Each row is followed by roughly how far along a hidden order it lies, from 0 to 9. A new part has a new order.
[ 14  24  19  16  -6  30 -24  10   3 -31 -13  25   5  -9  20  -5   7   2
   0  10 -11   4 -28   1  -3   9   8 -17  -7   3 -13 -18 -18  30 -17   6
 -16   4 -14  11 -13  14 -17  -8  -5  -8   8  32   4  28   4  16   1  29
  21 -14 -63  14 -11   5  -7  -5  -3 -37   2   6 -22  18  -8 -25   9  -7
 -18 -24   0  -5 -16  10   0   7 -50   0  -7  18 -12 -16  -2 -43  47  -7
  -2  36   9]  1
[  4  29  23  11 -11  21 -19  13  13 -22 -12  30  -1   8  -7   2   4   7
   4  10 -11   6 -15   3  -3   4   5 -12 -15  10  -9 -17  38  36  -6   2
 -11   6 -12   8  -6  23  -3  -9  -4  -8   3  27  -4  24 -12  -1   5  14
  29 -15 -53   9 -10  -5  -4  -4   9 -20   7   0 -15  19  -2 -21  -2 -10
 -14 -19   3  -7 -14  13  14  12 -43   0  -6  21   8 -14  -4 -27  42  -4
  -4  20  12]  1
[ -1   0  26   8  12   9   6   7  -6  14 -11 -21   5  -1  19  -6  29   0
   3   2  11   0 -12  -6  -4   3  -9  -9 -14 -14   6 -12 -22  -7  -5  38
  -4  -7  -6  11 -29 -14   2  -1  -1  -1   4 -12   4   8  -7  20  -4  -3
   5  10  17 -13   4  23   5   1 -26 -29   7  21 -12  -8  -4   3   0   6
   1  -9   1   1  -9  -3   6 -13 -16   8 -17  -5 -21   1  -9 -22   8   4
  -8   4  -4]  9
[ 16  23   9  13  -9  28 -24   8   5 -31 -13  26   4 -13  18  -7   4   1
  -3   9  -9   5 -26   2  -1   9  10 -15   0   3 -13 -17 -19  30 -15   3
 -15   7  -9   5 -12  12 -16  -8  -5  -6   4  33   3  26   4  15   2  22
  21 -17 -55  16  -9   2  -7  -3  -1 -29   2   6 -23  20 -12 -25   9  -7
 -15 -24   3  -7 -15   8  -1   5 -46  -1  -4  16 -11 -17  -1 -40  51  -6
  -1  34   5]  1
[ -1   9  23 -14  21  10   5  24 -13  11   1   8   6 -12  37  25   4  12
  -4  19 -18 -20 -27  -2  17  10   9 -17  11  -9  -5   4   1  13  -6  11
   3 -31 -17  13 -11  -6 -12  14   5   5   4  -4  18  18  -1  -8 -16   9
 -10   6 -40   2   4  42  -3  15  -8 -40  -5  19   6 -18  -3 -10   6 -10
   9  10  -3  -1   8  11  -2  -5 -11  10  32 -10   6   4  -1 -25 -46 -16
 -13   8  19]  6
[  1   1   6   8  16 -13   7  21  -7  14   4  29   3 -11  23  24  -3   7
  -3  17 -15  -8 -29  -5  18  -4   6 -15  18  -9   0   7   8  17 -14  -5
   2 -31 -15   6  -8   1 -10  11   7   7   2  -2  11  26   2 -16 -15  10
  -5   2  10  -7   1  35   0  15   3 -28  -2  13  10 -14  -3   4   1 -11
  10  12   3   0   9  13   4 -10  -8   7  36  -7   9   0  -1 -16 -45 -14
 -13   1  16]  6
[ 12  -3  13   5  -5  10 -19   6 -13 -34  -4  16   7 -22  36 -10  31   7
  -7   5 -16   3 -25  -2  15  12  13 -11   3 -14 -13 -19 -39  26 -18 -12
 -10   9  -8  -4 -24 -18 -16  -4  -3  10   9  32  20  13   6  30   0  39
  13 -14   9  18  -6  15  -8   7 -23 -36   3  18 -24  13 -15 -14  11  -1
 -13 -23  -1  -9 -17   0  -3   8 -52   0  18  11 -18 -15  -4 -27  50 -17
  -3  36  -2]  0
[  7  -6  29 -26   9  20  10   6   8  14 -14 -18   1   0   9  -4  35   5
   0  -1  14 -22 -16  -3   2   1 -11   4 -20 -12   8  -8  24  -7  -2  43
   5 -22 -11  -1 -29 -15   4   5  -2   1  10 -14   3   6 -16  24  -5 -27
  24   6   6 -18   6  13   7  16 -21 -11   4  29  -6  -5 -12   0  -2   3
   9   2  11  -5   1  -2  13 -16 -12  12 -17   4 -15   1 -13 -21  37   5
  -4  20  -5]  8
[ 12  -4  17 -33   3  16  14   4  18  13 -10 -11  -2   0  -5   0  23   2
  -3  -4  18 -25  -8   2  10   1 -13  10 -13  -6   9  -2  45  -4   5  43
   9 -24 -12 -12 -23 -11   6   8  -2   3   3 -14   0   6 -23  18  -4 -44
  26   5  -5 -21   7   4   8  18 -10   9  -1  24   2   0 -18 -14  -4   0
  12  10  18 -11   8  -1  14 -13  -1  11  -9  10 -10  -2 -13 -20  44   8
   1  19  -6]  8
[  0   6  12  21   8 -11 -18  17  -8   9   2  21   2 -19  -9  20   0  -4
   4   4 -14  12 -26  -7   0  -8   0  -2  -8  -9  11   5  31  -7 -20 -10
  15   8 -13  -5  -8  -6 -16  12   6  11  10   3  16  29   2 -11 -17  29
  -7 -20  28   7 -13  42   1  -2  -2 -36   8   9   4   1   1   3   8   5
  10  10  -4 -14   4  12  10 -17 -17   1  17 -11   7  -4 -15 -36 -34 -11
 -14   1  -7]  5
[  7  -7  35 -28  10  32   7  10   5   6 -10 -21   3  -3  13   6  39   5
  -5   1  11 -26 -13   2  14   2  -9   1 -26  -5   8  -4  26  -9  -6  43
   9 -23 -18  -5 -30 -13   0  13  -4   6  13 -13  12   9 -17  28  -7 -17
  13  10 -37 -16   4  16   7  17 -27 -16  -6  28   2 -15 -13 -19   1   0
   9   9   7 -13   8   3  10 -11  -9  12 -12  10 -21   2 -13 -34  38  -1
  -1  28   3]  8
